Here is a tiny trained network, its code and every weight. The questions are about switching its units off for an input and a target symbol, where a switched-off unit gives its printed mean instead of its output.

import numpy as np


def w(rows, s, z=0):
    codes = np.array(rows[::2]) - 128.0
    scale = np.full(codes.shape[1], s)
    scale[-1] = z or s
    return codes * scale


def f(y):
    return y / 2 * (1 + np.tanh(0.7978845608 * (y + 0.044715 * y**3)))


def softmax(a):
    e = np.exp(a - a.max(-1, keepdims=True))
    return e / e.sum(-1, keepdims=True)


def log_softmax(a):
    a = a - a.max(-1, keepdims=True)
    return a - np.log(np.exp(a).sum(-1, keepdims=True))


def net(x, mask):
    ids = ['αβγδεθμστψ'.index(c) for c in x.split()]
    T = len(ids)
    res = E[ids] + P[:T]
    u = 0
    for l in range(3):
        q, k, v = (res @ M[l].T for M in (Q, K, V))
        z = softmax(np.where(np.tri(T) > 0, q @ k.T / 2**0.5, -1e9)) @ v
        res = res + np.where(mask[u], z, O[l][:, -1]) @ O[l][:, :-1]
        u += 1
        y = f(res @ A[l][:, :-1].T + A[l][:, -1])
        res = res + np.where(mask[u : u + 8], y, B[l][:, -1]) @ B[l][:, :-1]
        u += 8
    return log_softmax(res[-1] @ U[:, :-1].T + U[:, -1])


Q, K, V, O, A, B = {}, {}, {}, {}, {}, {}
E = w([
[102,99,138,128,121,12,81,93,127],'α',
[75,95,86,133,114,121,91,169,130],'β',
[106,129,194,105,105,64,112,195,167],'γ',
[128,136,95,116,241,156,135,127,120],'δ',
[163,104,145,97,117,103,142,138,115],'ε',
[123,107,147,104,185,99,66,144,174],'θ',
[109,105,116,2,149,174,130,85,163],'μ',
[104,115,96,120,185,143,202,72,147],'σ',
[125,104,148,143,137,137,165,164,94],'τ',
[131,154,58,97,88,110,182,85,97],'ψ',
],0.024)
P = w([
[72,48,208,93,135,105,3,168,18],'0',
[56,230,185,167,167,116,154,72,144],'1',
[30,252,188,226,65,186,227,103,99],'2',
[113,177,138,167,169,119,191,115,68],'3',
[128,173,99,78,192,81,126,148,126],'4',
[89,205,127,129,106,148,159,146,147],'5',
[126,170,102,102,145,113,146,157,129],'6',
[72,118,112,204,131,211,239,168,101],'7',
[143,151,119,88,121,105,125,190,150],'8',
[113,194,109,92,113,114,120,183,153],'9',
],0.0064)
Q[0] = w([
[94,142,68,129,71,132,96,95,110],'L0H1',
[104,96,115,112,139,254,213,127,70],'L0H1',
],0.0062)
K[0] = w([
[183,63,204,172,20,70,70,98,200],'L0H1',
[115,121,95,100,192,253,163,115,137],'L0H1',
],0.0041)
V[0] = w([
[71,36,134,117,212,194,98,136,69],'L0H1',
[18,125,127,210,135,162,253,79,152],'L0H1',
],0.0047)
O[0] = w([
[173,246,159,37,35,47,11,130,158,254],'L0H1',
[128,192,136,85,132,83,123,173,168,150],'L0H1',
],0.011,0.0049)
A[0] = w([
[161,88,170,224,198,25,106,57,158,209],'L0N1',
[185,135,239,89,94,68,176,203,122,144],'L0N2',
[150,91,222,169,187,121,65,55,105,109],'L0N3',
[38,217,143,96,53,89,234,131,44,254],'L0N4',
[155,201,130,134,34,65,203,139,108,244],'L0N5',
[64,193,253,124,122,67,134,28,157,147],'L0N6',
[174,64,180,27,95,229,176,14,44,189],'L0N7',
[140,124,174,57,115,221,219,77,166,39],'L0N8',
],0.0053,0.0022)
B[0] = w([
[76,98,62,109,118,150,188,148,146,183],'L0N1',
[118,108,114,124,195,248,123,115,73,228],'L0N2',
[139,122,134,64,109,89,117,103,81,144],'L0N3',
[153,82,85,83,165,100,95,106,124,244],'L0N4',
[153,107,139,129,168,114,90,144,189,224],'L0N5',
[107,80,121,89,129,118,145,174,157,255],'L0N6',
[117,41,93,98,147,62,113,168,105,166],'L0N7',
[186,163,116,144,70,132,200,156,112,139],'L0N8',
],0.012,0.0044)
Q[1] = w([
[51,151,113,152,174,168,121,128,94],'L1H1',
[127,116,78,2,129,152,131,134,157],'L1H1',
],0.0075)
K[1] = w([
[58,110,144,45,86,190,2,135,67],'L1H1',
[98,146,134,73,66,90,28,88,39],'L1H1',
],0.0047)
V[1] = w([
[96,182,159,207,2,86,185,155,147],'L1H1',
[112,150,10,153,164,191,155,118,137],'L1H1',
],0.0056)
O[1] = w([
[91,118,66,137,135,145,113,128,156,6],'L1H1',
[139,97,162,190,123,134,167,176,250,76],'L1H1',
],0.021,0.016)
A[1] = w([
[130,92,178,73,148,147,53,99,151,95],'L1N1',
[120,127,153,81,35,177,122,193,40,206],'L1N2',
[110,154,205,179,116,167,202,151,142,133],'L1N3',
[119,92,101,88,204,189,84,148,119,66],'L1N4',
[180,187,175,109,229,104,225,78,54,55],'L1N5',
[227,159,226,123,178,176,166,154,41,61],'L1N6',
[163,195,122,120,113,215,74,123,108,148],'L1N7',
[77,193,198,253,74,113,70,50,98,250],'L1N8',
],0.0069,0.0012)
B[1] = w([
[115,159,95,156,89,126,155,97,96,178],'L1N1',
[88,115,116,173,164,57,103,137,141,195],'L1N2',
[244,125,100,152,57,93,109,138,105,126],'L1N3',
[97,155,189,161,107,138,101,185,125,147],'L1N4',
[143,77,133,143,68,148,126,120,126,251],'L1N5',
[75,168,110,126,130,115,144,119,193,248],'L1N6',
[130,145,134,137,153,124,101,68,145,159],'L1N7',
[165,92,184,130,104,99,119,193,95,129],'L1N8',
],0.011,0.029)
Q[2] = w([
[145,130,255,103,140,28,37,96,132],'L2H1',
[161,118,140,184,169,238,111,162,133],'L2H1',
],0.0066)
K[2] = w([
[105,165,95,151,36,103,88,64,22],'L2H1',
[171,101,17,107,240,241,227,253,172],'L2H1',
],0.0047)
V[2] = w([
[78,244,193,225,100,237,41,132,118],'L2H1',
[159,255,115,119,188,118,94,117,167],'L2H1',
],0.0064)
O[2] = w([
[55,194,32,2,233,53,224,184,56,5],'L2H1',
[174,102,249,151,120,123,65,12,90,181],'L2H1',
],0.0099,0.0027)
A[2] = w([
[143,106,254,122,99,109,118,170,73,143],'L2N1',
[136,112,225,152,96,163,107,70,108,39],'L2N2',
[197,89,75,29,77,136,180,105,173,86],'L2N3',
[48,24,159,118,102,90,139,167,112,70],'L2N4',
[165,111,130,124,54,146,88,194,92,178],'L2N5',
[61,119,99,172,206,66,60,117,152,84],'L2N6',
[121,144,144,63,247,175,136,138,36,199],'L2N7',
[75,170,41,99,101,225,73,110,205,255],'L2N8',
],0.0066,0.002)
B[2] = w([
[124,227,79,50,64,144,51,180,102,206],'L2N1',
[71,84,203,77,142,89,96,199,166,229],'L2N2',
[74,73,127,106,62,105,120,129,139,158],'L2N3',
[88,166,82,136,172,155,124,2,151,195],'L2N4',
[50,81,80,158,202,100,167,54,108,186],'L2N5',
[132,74,152,196,74,135,183,193,95,199],'L2N6',
[173,162,92,70,137,111,24,140,249,247],'L2N7',
[84,168,207,130,146,92,76,24,45,180],'L2N8',
],0.0069,0.015)
U = w([
[90,6,119,132,237,138,85,68,129,113],'α',
[167,91,36,177,155,102,30,178,132,164],'β',
[16,113,98,86,102,209,131,175,123,3],'γ',
[155,154,128,142,132,104,98,75,134,143],'δ',
[147,166,33,220,56,101,167,76,153,69],'ε',
[116,122,107,140,52,164,151,132,2,148],'θ',
[79,90,80,112,65,112,83,148,119,119],'μ',
[86,86,151,36,41,236,146,153,95,185],'σ',
[161,112,95,193,181,31,127,56,227,169],'τ',
[221,44,116,179,157,31,121,122,185,129],'ψ',
],0.0063,0.0031)

Each question gives the input, a string of symbols that net reads in full, and the target symbol t.
The units are the heads (2 rows each of Q, K, V and O) and the neurons (one row each of A and B). Each row of codes is followed by its name. A weight is (code - 128) times the scale printed after its matrix; where a second scale follows, it is the last column's (O, A, B and U).
mask holds one flag per unit, layer by layer, with each layer's heads first. A switched-off unit (its flag False) gives its mean, the last column of its rows in O or B, instead of its output. The means were averaged over made-up inputs and are rounded, as every weight is.
A unit's drop is (log p(t) with every unit on - log p(t) with that unit switched off) / (log p(t) with every unit on - log p(t) with every unit switched off).
The circuit of an input: a set's keep is (log p(t) with only the set's units on - log p(t) with every unit switched off) / (log p(t) with every unit on - log p(t) with every unit switched off). Starting from the 12 units with the biggest drops (on a tie, the unit counted first), units are removed one at a time, each time the one whose removal leaves the highest keep (on an exact tie, the one counted first), for as long as the keep stays at least 0.8.
units of the circuit, in order: the units of the circuit, biggest drop first
unit that matters most: the unit with the biggest drop
k most important neurons: the k neurons with the biggest drops, biggest first
top k neurons in layer l: the k neurons of layer l with the biggest drops, biggest first
input δ δ σ δ δ α β θ δ θ, target δ: unit that matters most : L2H1
input α ε θ, target α: 3 most important neurons : [L2N5, L0N1, L2N8]
input δ μ σ σ, target σ: units of the circuit, in order : [L1N2, L1N5]
input μ δ μ ε σ, target μ: top 3 neurons in layer 0 : [L0N7, L0N2, L0N6]
input ε θ ε ψ δ α, target ε: units of the circuit, in order : [L0H1, L2H1, L2N2, L0N1]
input ε ε μ σ μ δ ε δ, target ε: units of the circuit, in order : [L2H1, L2N2, L0H1]
input α δ δ, target α: 3 most important neurons : [L0N1, L2N5, L1N5]
input δ δ δ δ δ, target δ: units of the circuit, in order : [L0H1, L1N2, L2H1]
input δ δ δ α ε β τ, target δ: units of the circuit, in order : [L0H1, L2H1, L0N1]
input ψ τ δ τ δ μ γ β, target β: units of the circuit, in order : [L1N6, L2H1, L1H1]
input σ α δ μ μ γ σ δ α, target α: units of the circuit, in order : [L0H1, L1N6]
input δ δ ε ψ β, target δ: 2 most important neurons : [L1N6, L2N2]
input δ δ α δ δ δ δ ε, target δ: units of the circuit, in order : [L0H1, L2H1, L1N7, L0N1]
input σ ψ δ, target σ: unit that matters most : L1N2
input γ τ σ, target γ: units of the circuit, in order : [L2H1, L0H1]
input β δ γ μ θ, target β: 4 most important neurons : [L2N7, L1N6, L1N5, L0N1]
input α μ μ ε γ δ β μ α μ, target α: top 3 neurons in layer 1 : [L1N2, L1N6, L1N5]
input τ δ δ β δ σ ε ε γ, target γ: 3 most important neurons : [L0N2, L1N4, L2N6]
input α α δ θ τ, target α: top 3 neurons in layer 2 : [L2N5, L2N8, L2N2]
input ε τ τ ε μ θ μ τ, target τ: unit that matters most : L2N1
input μ δ δ α μ δ δ β, target β: top 2 neurons in layer 0 : [L0N2, L0N7]
input δ μ σ β δ ε τ, target δ: 2 most important neurons : [L1N7, L0N7]
input ε τ μ, target ε: 3 most important neurons : [L1N2, L2N2, L0N7]
input τ δ ψ σ α μ, target τ: top 2 neurons in layer 2 : [L2N1, L2N7]
